Below is a small trained network, with its code and all its weights. Each question gives an input and a class and asks what happens when units are switched off, that is, made to give their printed mean instead of their output.

import numpy as np


def w(rows, s, z=0):
    codes = np.array(rows[::2]) - 128.0
    scale = np.full(codes.shape[1], s)
    scale[-1] = z or s
    return codes * scale


def f(y):
    return y / 2 * (1 + np.tanh(0.7978845608 * (y + 0.044715 * y**3)))


def log_softmax(a):
    a = a - a.max(-1, keepdims=True)
    return a - np.log(np.exp(a).sum(-1, keepdims=True))


def net(x, mask):
    res = np.array(x, float).reshape(1, 8) / 4 @ E
    y = f(res @ A[0][:, :-1].T + A[0][:, -1])
    res = res + np.where(mask, y, B[0][:, -1]) @ B[0][:, :-1]
    return log_softmax(res[-1] @ U[:, :-1].T + U[:, -1])


A, B = {}, {}
E = w([
[118,123,127,103,141,110,95,114,144],'x0',
[133,116,132,124,135,129,111,126,124],'x1',
[101,227,238,124,36,75,24,212,3],'x2',
[111,147,131,114,134,107,132,121,156],'x3',
[127,135,116,144,116,133,153,125,103],'x4',
[181,71,205,254,34,17,65,66,197],'x5',
[132,121,117,145,115,147,136,127,99],'x6',
[253,228,170,101,197,110,135,30,83],'x7',
],0.011)
A[0] = w([
[178,182,181,136,139,113,131,73,121,88],'n0',
[127,204,166,156,102,85,59,187,76,191],'n1',
[88,58,129,200,102,64,144,105,148,133],'n2',
[204,186,166,194,76,69,45,77,77,124],'n3',
[171,195,153,76,184,158,166,131,92,139],'n4',
[197,96,174,199,61,91,113,92,182,208],'n5',
[93,201,146,53,119,132,98,176,59,206],'n6',
[184,132,72,81,168,184,179,68,173,239],'n7',
[9,75,38,127,197,207,157,193,174,254],'n8',
[76,120,186,178,71,79,60,207,102,161],'n9',
],0.015,0.0081)
B[0] = w([
[90,102,126,68,180,112,195,94,91,182],'n0',
[111,204,170,64,120,167,154,145,43,247],'n1',
[60,65,139,209,113,57,68,148,161,196],'n2',
[65,130,135,47,201,62,220,78,64,242],'n3',
[209,152,104,72,159,200,124,92,153,209],'n4',
[64,72,99,212,155,14,162,83,137,227],'n5',
[151,254,115,134,165,207,67,183,72,241],'n6',
[181,35,67,99,215,107,191,67,149,219],'n7',
[41,42,71,38,127,101,89,215,63,252],'n8',
[103,208,187,138,31,56,71,171,52,242],'n9',
],0.012,0.032)
U = w([
[27,115,139,18,150,106,198,169,63,254],'0',
[64,28,89,214,68,61,73,94,203,218],'1',
[237,113,73,58,203,194,179,75,196,36],'2',
[189,96,132,217,232,38,230,35,167,17],'3',
[81,221,99,128,81,200,45,245,75,46],'4',
[96,204,205,175,27,47,74,118,65,11],'5',
[235,239,166,77,192,212,157,111,69,5],'6',
],0.011,0.0081)

Each question gives the input, the list of numbers given to net, and the class t.
The units are the neurons (one row each of A and B). Each row of codes is followed by its name. A weight is (code - 128) times the scale printed after its matrix; where a second scale follows, it is the last column's (A, B and U).
mask holds one flag per neuron, in row order. A switched-off neuron (its flag False) gives its mean, the last column of its row in B, instead of its output. The means were averaged over made-up inputs and are rounded, as every weight is.
A unit's drop is (log p(t) with every unit on - log p(t) with that unit switched off) / (log p(t) with every unit on - log p(t) with every unit switched off).
most important unit: the unit with the biggest drop
k most important neurons: the k neurons with the biggest drops, biggest first
drop when u is switched off: that unit's drop, to one decimal
input [6,-4,1,5,2,7,3,-3], class 5: most important unit => n9
input [-8,-6,1,8,-5,0,-5,-3], class 4: 3 most important neurons => [n3; n7; n5]
input [-5,-8,-5,8,-2,-4,-1,1], class 2: 2 most important neurons => [n7; n9]
input [4,-6,8,1,-8,0,-3,0], class 4: 2 most important neurons => [n6; n9]
input [1,7,3,-1,7,-4,3,0], class 4: 2 most important neurons => [n7; n3]
input [1,0,6,-6,-1,-6,-3,1], class 6: 3 most important neurons => [n8; n4; n2]
input [3,-8,8,3,6,5,-3,0], class 5: 3 most important neurons => [n9; n8; n7]
input [-7,-5,-7,8,8,-5,4,1], class 2: 2 most important neurons => [n7; n9]
input [-6,6,-4,-7,2,3,-5,1], class 3: drop when n8 is switched off => 0.2
input [0,1,0,-5,-4,5,-6,-4], class 1: drop when n2 is switched off => 0.2
input [-6,-4,0,0,-3,0,8,6], class 2: drop when n4 is switched off => 0.1
